Here is a tiny trained network, its code and every weight. The questions are about switching its units off for an input and a target symbol, where a switched-off unit gives its printed mean instead of its output.

import numpy as np


def w(rows, s, z=0):
    codes = np.array(rows[::2]) - 128.0
    scale = np.full(codes.shape[1], s)
    scale[-1] = z or s
    return codes * scale


def norm(h):
    return h / np.sqrt((h * h).mean(-1, keepdims=True) + 1e-5)


def f(y):
    return y / 2 * (1 + np.tanh(0.7978845608 * (y + 0.044715 * y**3)))


def softmax(a):
    e = np.exp(a - a.max(-1, keepdims=True))
    return e / e.sum(-1, keepdims=True)


def log_softmax(a):
    a = a - a.max(-1, keepdims=True)
    return a - np.log(np.exp(a).sum(-1, keepdims=True))


def net(x, mask):
    ids = ['ΘΛΠΣΦαβγδεζημτψω'.index(c) for c in x.split()]
    T = len(ids)
    res = E[ids] + P[:T]
    u = 0
    for l in range(3):
        q, k, v = (norm(res) @ M[l].T for M in (Q, K, V))
        z = softmax(np.where(np.tri(T) > 0, q @ k.T / 3**0.5, -1e9)) @ v
        res = res + np.where(mask[u], z, O[l][:, -1]) @ O[l][:, :-1]
        u += 1
        y = f(norm(res) @ A[l][:, :-1].T + A[l][:, -1])
        res = res + np.where(mask[u : u + 12], y, B[l][:, -1]) @ B[l][:, :-1]
        u += 12
    return log_softmax(norm(res)[-1] @ U[:, :-1].T + U[:, -1])


Q, K, V, O, A, B = {}, {}, {}, {}, {}, {}
E = w([
[118,119,140,120,181],'Θ',
[145,204,160,198,174],'Λ',
[111,146,115,244,92],'Π',
[126,88,107,84,192],'Σ',
[114,121,156,168,95],'Φ',
[113,176,160,156,81],'α',
[109,156,92,120,48],'β',
[143,88,143,206,209],'γ',
[100,101,105,143,133],'δ',
[141,166,174,157,66],'ε',
[138,53,114,123,119],'ζ',
[136,141,205,197,140],'η',
[143,136,183,139,170],'μ',
[179,188,52,12,124],'τ',
[99,121,110,129,146],'ψ',
[129,119,118,114,5],'ω',
],0.012)
P = w([
[115,122,140,36,165],'0',
[98,161,111,89,152],'1',
[165,143,123,90,99],'2',
[90,8,170,222,78],'3',
[99,161,111,88,153],'4',
[164,148,120,92,86],'5',
[93,1,176,221,73],'6',
[99,164,113,89,150],'7',
[165,149,119,95,80],'8',
[94,1,179,224,74],'9',
[98,165,113,89,151],'10',
[164,149,118,93,73],'11',
],0.0083)
Q[0] = w([
[132,30,255,105,72],'0.h0',
[63,86,204,194,187],'0.h0',
[178,60,78,132,163],'0.h0',
],0.016)
K[0] = w([
[145,57,250,115,76],'0.h0',
[62,110,209,154,194],'0.h0',
[158,54,107,111,156],'0.h0',
],0.018)
V[0] = w([
[48,77,208,85,155],'0.h0',
[222,168,27,204,119],'0.h0',
[149,82,89,241,251],'0.h0',
],0.0029)
O[0] = w([
[72,167,125,143,102,217],'0.h0',
[195,81,131,111,155,2],'0.h0',
[176,75,100,253,56,9],'0.h0',
],0.0034,0.0017)
A[0] = w([
[87,98,186,183,173,62],'0.n0',
[153,12,131,133,152,132],'0.n1',
[46,42,68,146,155,124],'0.n2',
[143,140,74,90,164,160],'0.n3',
[197,185,157,142,234,5],'0.n4',
[88,153,149,98,91,178],'0.n5',
[118,127,82,133,254,41],'0.n6',
[127,125,140,170,19,72],'0.n7',
[139,125,201,50,172,43],'0.n8',
[69,215,128,158,174,126],'0.n9',
[126,89,206,155,93,241],'0.n10',
[218,225,107,94,130,181],'0.n11',
],0.0096,0.0024)
B[0] = w([
[173,123,42,109,100,198],'0.n0',
[121,226,83,116,137,168],'0.n1',
[147,97,202,202,95,179],'0.n2',
[171,40,94,96,200,148],'0.n3',
[203,153,201,190,222,158],'0.n4',
[109,153,146,178,56,210],'0.n5',
[41,207,200,134,129,154],'0.n6',
[172,155,74,144,215,232],'0.n7',
[139,46,160,118,56,151],'0.n8',
[42,135,220,182,104,198],'0.n9',
[98,123,149,172,43,255],'0.n10',
[221,178,87,97,244,191],'0.n11',
],0.011,0.0056)
Q[1] = w([
[196,132,202,98,2],'1.h0',
[108,2,132,159,65],'1.h0',
[251,53,65,127,93],'1.h0',
],0.015)
K[1] = w([
[187,173,183,69,12],'1.h0',
[84,9,171,121,55],'1.h0',
[242,36,100,73,83],'1.h0',
],0.014)
V[1] = w([
[190,72,177,51,45],'1.h0',
[214,141,197,100,49],'1.h0',
[3,84,27,157,233],'1.h0',
],0.0038)
O[1] = w([
[253,127,177,133,136,111],'1.h0',
[200,179,177,99,106,200],'1.h0',
[63,48,73,178,158,4],'1.h0',
],0.0029,0.002)
A[1] = w([
[91,20,152,107,200,69],'1.n0',
[144,127,199,41,200,115],'1.n1',
[173,87,140,121,70,83],'1.n2',
[209,159,202,83,217,34],'1.n3',
[71,130,88,11,111,153],'1.n4',
[113,58,101,218,133,100],'1.n5',
[205,70,90,73,170,54],'1.n6',
[72,50,212,121,184,71],'1.n7',
[179,25,146,214,212,120],'1.n8',
[161,121,206,208,64,11],'1.n9',
[32,100,110,180,33,45],'1.n10',
[101,159,114,164,255,3],'1.n11',
],0.0092,0.0019)
B[1] = w([
[78,170,161,94,89,133],'1.n0',
[92,50,94,143,178,156],'1.n1',
[109,170,132,116,196,138],'1.n2',
[43,68,216,187,126,173],'1.n3',
[99,86,43,132,78,137],'1.n4',
[133,164,137,24,196,176],'1.n5',
[156,174,155,195,69,155],'1.n6',
[244,188,90,94,178,147],'1.n7',
[77,145,168,134,34,156],'1.n8',
[207,116,8,122,110,255],'1.n9',
[40,50,241,172,110,232],'1.n10',
[46,204,128,160,150,147],'1.n11',
],0.013,0.0074)
Q[2] = w([
[92,140,213,148,177],'2.h0',
[120,251,108,114,182],'2.h0',
[42,63,38,121,139],'2.h0',
],0.022)
K[2] = w([
[38,142,198,202,151],'2.h0',
[123,234,59,169,205],'2.h0',
[56,47,39,4,204],'2.h0',
],0.016)
V[2] = w([
[178,169,218,95,120],'2.h0',
[156,49,117,178,255],'2.h0',
[74,87,96,28,136],'2.h0',
],0.012)
O[2] = w([
[156,104,203,64,113,117],'2.h0',
[147,1,76,249,163,93],'2.h0',
[111,74,71,107,24,3],'2.h0',
],0.0086,0.0067)
A[2] = w([
[63,107,60,50,251,122],'2.n0',
[178,146,173,142,143,3],'2.n1',
[97,153,100,103,145,69],'2.n2',
[167,112,60,101,142,85],'2.n3',
[121,111,181,113,194,55],'2.n4',
[116,57,122,158,136,68],'2.n5',
[64,126,142,117,101,61],'2.n6',
[137,133,126,119,81,94],'2.n7',
[60,130,65,142,153,55],'2.n8',
[155,162,98,109,187,151],'2.n9',
[118,66,134,148,142,126],'2.n10',
[74,107,169,115,220,129],'2.n11',
],0.016,0.0035)
B[2] = w([
[154,45,88,251,16,163],'2.n0',
[176,125,64,240,115,218],'2.n1',
[136,133,126,127,74,120],'2.n2',
[187,151,96,142,66,157],'2.n3',
[110,98,167,76,107,198],'2.n4',
[146,149,109,82,164,192],'2.n5',
[89,85,118,182,116,203],'2.n6',
[98,126,145,103,168,160],'2.n7',
[100,191,136,154,190,153],'2.n8',
[148,75,80,93,112,241],'2.n9',
[120,160,144,82,132,195],'2.n10',
[133,116,64,56,116,254],'2.n11',
],0.02,0.0043)
U = w([
[166,100,136,16,156,143],'Θ',
[108,140,173,147,227,166],'Λ',
[44,123,69,59,160,192],'Π',
[122,19,70,78,59,96],'Σ',
[54,72,172,187,45,153],'Φ',
[125,217,195,128,76,136],'α',
[35,182,22,176,46,2],'β',
[97,232,97,141,195,153],'γ',
[206,91,234,133,108,104],'δ',
[201,230,185,85,107,110],'ε',
[190,133,89,91,71,188],'ζ',
[183,146,162,254,121,109],'η',
[203,82,170,108,199,98],'μ',
[103,44,51,174,207,81],'τ',
[132,97,181,48,118,210],'ψ',
[101,202,92,30,34,125],'ω',
],0.013,0.0048)

Each question gives the input, a string of symbols that net reads in full, and the target symbol t.
The units are the heads (3 rows each of Q, K, V and O) and the neurons (one row each of A and B). Each row of codes is followed by its name. A weight is (code - 128) times the scale printed after its matrix; where a second scale follows, it is the last column's (O, A, B and U).
mask holds one flag per unit, layer by layer, with each layer's heads first. A switched-off unit (its flag False) gives its mean, the last column of its rows in O or B, instead of its output. The means were averaged over made-up inputs and are rounded, as every weight is.
A unit's drop is (log p(t) with every unit on - log p(t) with that unit switched off) / (log p(t) with every unit on - log p(t) with every unit switched off).
The circuit of an input: a set's keep is (log p(t) with only the set's units on - log p(t) with every unit switched off) / (log p(t) with every unit on - log p(t) with every unit switched off). Starting from the 12 units with the biggest drops (on a tie, the unit counted first), units are removed one at a time, each time the one whose removal leaves the highest keep (on an exact tie, the one counted first), for as long as the keep stays at least 0.8.
units of the circuit, in order: the units of the circuit, biggest drop first
k most important neurons: the k neurons with the biggest drops, biggest first
k most important neurons of layer l: the k neurons of layer l with the biggest drops, biggest first
input η ζ ε μ β Σ η ζ, target ζ: most important neuron of layer 1	(1.n9)
input Φ Λ γ τ, target Φ: units of the circuit, in order	(1.n9, 1.n3, 0.n10)
input Φ Φ γ Λ α ω, target ε: units of the circuit, in order	(2.h0, 0.n7)
input η Φ η Φ ψ Π τ ε τ Σ, target η: 3 most important neurons	(0.n1, 0.n8, 0.n2)
input μ δ η Π ζ τ η, target μ: 2 most important neurons of layer 2	(2.n5, 2.n11)
input δ Φ β ε β Φ μ Φ γ Φ, target δ: 3 most important neurons	(0.n10, 0.n1, 0.n2)
input δ Φ Π η γ Φ Φ Φ η γ η τ, target Σ: 2 most important neurons	(0.n11, 1.n9)
input τ Σ γ τ η β η Φ Σ Φ Φ, target Φ: 2 most important neurons	(1.n10, 0.n5)
input Φ Φ τ τ γ Φ ω Σ Σ γ, target Φ: 4 most important neurons of layer 0	(0.n11, 0.n2, 0.n4, 0.n1)
input δ δ β β, target δ: 4 most important neurons of layer 1	(1.n1, 1.n10, 1.n3, 1.n7)
input γ γ Φ Σ α Φ ζ, target γ: 2 most important neurons	(0.n1, 1.n9)
input τ Φ η Φ Π, target Π: 3 most important neurons	(1.n10, 0.n11, 1.n5)
input β ψ ζ η η μ, target δ: 3 most important neurons of layer 0	(0.n11, 0.n8, 0.n7)
input ζ γ ζ Σ, target ζ: most important neuron	(0.n2)
input β η η Λ τ β η η ω β, target β: 3 most important neurons of layer 1	(1.n9, 1.n10, 1.n4)
input ζ δ β β Φ α τ Φ μ Φ, target ζ: 3 most important neurons	(0.n2, 0.n7, 1.n9)
input β ψ α η μ Π η, target β: 3 most important neurons of layer 0	(0.n0, 0.n7, 0.n10)
input β η Φ Σ ψ Φ ψ η τ Φ, target β: 2 most important neurons	(0.n1, 1.n9)
input η β β Φ, target η: 2 most important neurons	(0.n8, 0.n7)
input η β Φ Π Φ Θ ψ, target η: 2 most important neurons	(0.n1, 0.n2)
input η τ Λ Σ, target η: 2 most important neurons	(0.n1, 0.n2)
input ω Π β ω Φ η ω, target ω: 2 most important neurons	(1.n9, 0.n7)
input β δ ω Σ α Φ Λ η γ τ Σ, target Σ: 3 most important neurons	(0.n6, 2.n0, 1.n7)
input β τ Φ ω β ψ ω Φ τ Σ, target β: units of the circuit, in order	(0.n1)
input ψ η γ β Φ Λ ζ Φ Φ, target ζ: 2 most important neurons of layer 1	(1.n3, 1.n10)
input ε η β Θ τ τ, target Σ: 2 most important neurons of layer 1	(1.n9, 1.n10)
input η η η η Σ Φ ω Φ Σ τ ε, target ε: 2 most important neurons of layer 0	(0.n5, 0.n11)
